Below is a small trained network, with its code and all its weights. Each question gives an input and a class and asks what happens when units are switched off, that is, made to give their printed mean instead of their output.

import numpy as np


def w(rows, s, z=0):
    codes = np.array(rows[::2]) - 128.0
    scale = np.full(codes.shape[1], s)
    scale[-1] = z or s
    return codes * scale


def norm(h):
    return h / np.sqrt((h * h).mean(-1, keepdims=True) + 1e-5)


def f(y):
    return np.maximum(y, 0)


def log_softmax(a):
    a = a - a.max(-1, keepdims=True)
    return a - np.log(np.exp(a).sum(-1, keepdims=True))


def net(x, mask):
    res = np.array(x, float).reshape(1, 3) / 4 @ E
    u = 0
    for l in range(3):
        y = f(norm(res) @ A[l][:, :-1].T + A[l][:, -1])
        res = res + np.where(mask[u : u + 5], y, B[l][:, -1]) @ B[l][:, :-1]
        u += 5
    return log_softmax(norm(res)[-1] @ U[:, :-1].T + U[:, -1])


A, B = {}, {}
E = w([
[119,230,80],'x0',
[164,63,3],'x1',
[43,83,131],'x2',
],0.0069)
A[0] = w([
[106,149,123,57],'0.n0',
[8,105,101,13],'0.n1',
[128,100,98,140],'0.n2',
[104,115,123,26],'0.n3',
[36,115,124,6],'0.n4',
],0.017,0.0028)
B[0] = w([
[14,122,60,155],'0.n0',
[231,192,123,254],'0.n1',
[51,100,168,218],'0.n2',
[236,254,156,141],'0.n3',
[213,141,126,216],'0.n4',
],0.0074,0.004)
A[1] = w([
[157,246,49,3],'1.n0',
[92,242,114,114],'1.n1',
[48,255,95,188],'1.n2',
[33,251,92,135],'1.n3',
[107,150,25,3],'1.n4',
],0.0086,0.0019)
B[1] = w([
[140,189,35,251],'1.n0',
[127,123,1,234],'1.n1',
[58,133,63,255],'1.n2',
[114,5,46,238],'1.n3',
[29,42,145,188],'1.n4',
],0.008,0.0045)
A[2] = w([
[213,143,57,220],'2.n0',
[101,225,177,84],'2.n1',
[75,117,24,252],'2.n2',
[137,25,112,129],'2.n3',
[123,12,255,192],'2.n4',
],0.0097,0.0031)
B[2] = w([
[155,145,157,213],'2.n0',
[122,130,253,149],'2.n1',
[144,94,250,255],'2.n2',
[98,205,149,183],'2.n3',
[124,116,41,218],'2.n4',
],0.012,0.009)
U = w([
[64,98,26,233],'0',
[55,93,252,135],'1',
[192,192,171,6],'2',
],0.012,0.0021)

Each question gives the input, the list of numbers given to net, and the class t.
The units are the neurons (one row each of A and B). Each row of codes is followed by its name. A weight is (code - 128) times the scale printed after its matrix; where a second scale follows, it is the last column's (A, B and U).
mask holds one flag per neuron, layer by layer. A switched-off neuron (its flag False) gives its mean, the last column of its row in B, instead of its output. The means were averaged over made-up inputs and are rounded, as every weight is.
A unit's drop is (log p(t) with every unit on - log p(t) with that unit switched off) / (log p(t) with every unit on - log p(t) with every unit switched off).
The circuit of an input: a set's keep is (log p(t) with only the set's units on - log p(t) with every unit switched off) / (log p(t) with every unit on - log p(t) with every unit switched off). Starting from the 12 units with the biggest drops (on a tie, the unit counted first), units are removed one at a time, each time the one whose removal leaves the highest keep (on an exact tie, the one counted first), for as long as the keep stays at least 0.8.
units of the circuit, in order: the units of the circuit, biggest drop first
most important unit: the unit with the biggest drop
top k neurons: the k neurons with the biggest drops, biggest first
k most important neurons of layer l: the k neurons of layer l with the biggest drops, biggest first
drop when u is switched off: that unit's drop, to one decimal
input [-8,-1,5], class 0: most important unit => 2.n4
input [7,8,-2], class 1: top 2 neurons => (2.n2 1.n4)
input [5,0,-4], class 0: units of the circuit, in order => (0.n1 1.n3)
input [0,6,8], class 2: top 2 neurons => (0.n1 0.n4)
input [3,4,-3], class 1: units of the circuit, in order => (2.n2 1.n4)
input [6,7,-4], class 1: units of the circuit, in order => (2.n2 2.n4 1.n4)
input [-6,7,8], class 2: units of the circuit, in order => (0.n1 0.n3 1.n2 1.n3)
input [-6,6,8], class 2: 4 most important neurons of layer 0 => (0.n1 0.n4 0.n3 0.n0)
input [0,-4,6], class 2: units of the circuit, in order => (0.n1 0.n4)
input [-7,8,4], class 1: top 2 neurons => (2.n3 1.n4)
input [3,-3,2], class 0: top 2 neurons => (0.n0 1.n1)
input [-8,-7,-3], class 0: top 4 neurons => (2.n4 2.n2 0.n1 2.n0)
input [-3,0,1], class 0: top 3 neurons => (1.n0 1.n1 2.n4)
input [-4,5,-3], class 1: top 4 neurons => (0.n1 0.n4 2.n3 0.n2)
input [0,3,2], class 1: top neuron => (0.n2)
input [5,-4,2], class 0: top 2 neurons => (1.n1 1.n3)
input [5,-3,8], class 2: top 2 neurons => (0.n1 0.n4)
input [-7,-5,4], class 0: top 2 neurons => (2.n4 2.n2)
input [5,8,0], class 1: top 2 neurons => (2.n2 2.n4)
input [-4,6,0], class 1: 2 most important neurons of layer 2 => (2.n3 2.n2)
input [4,7,-6], class 1: 3 most important neurons of layer 0 => (0.n1 0.n4 0.n2)
input [5,-1,-4], class 0: top neuron => (0.n1)
input [-6,0,7], class 2: 3 most important neurons of layer 1 => (1.n4 1.n3 1.n2)
input [1,-3,8], class 2: drop when 0.n1 is switched off => 0.3
input [-5,-1,-2], class 0: drop when 2.n4 is switched off => 0.5
input [-2,4,-4], class 1: drop when 1.n2 is switched off => -0.1
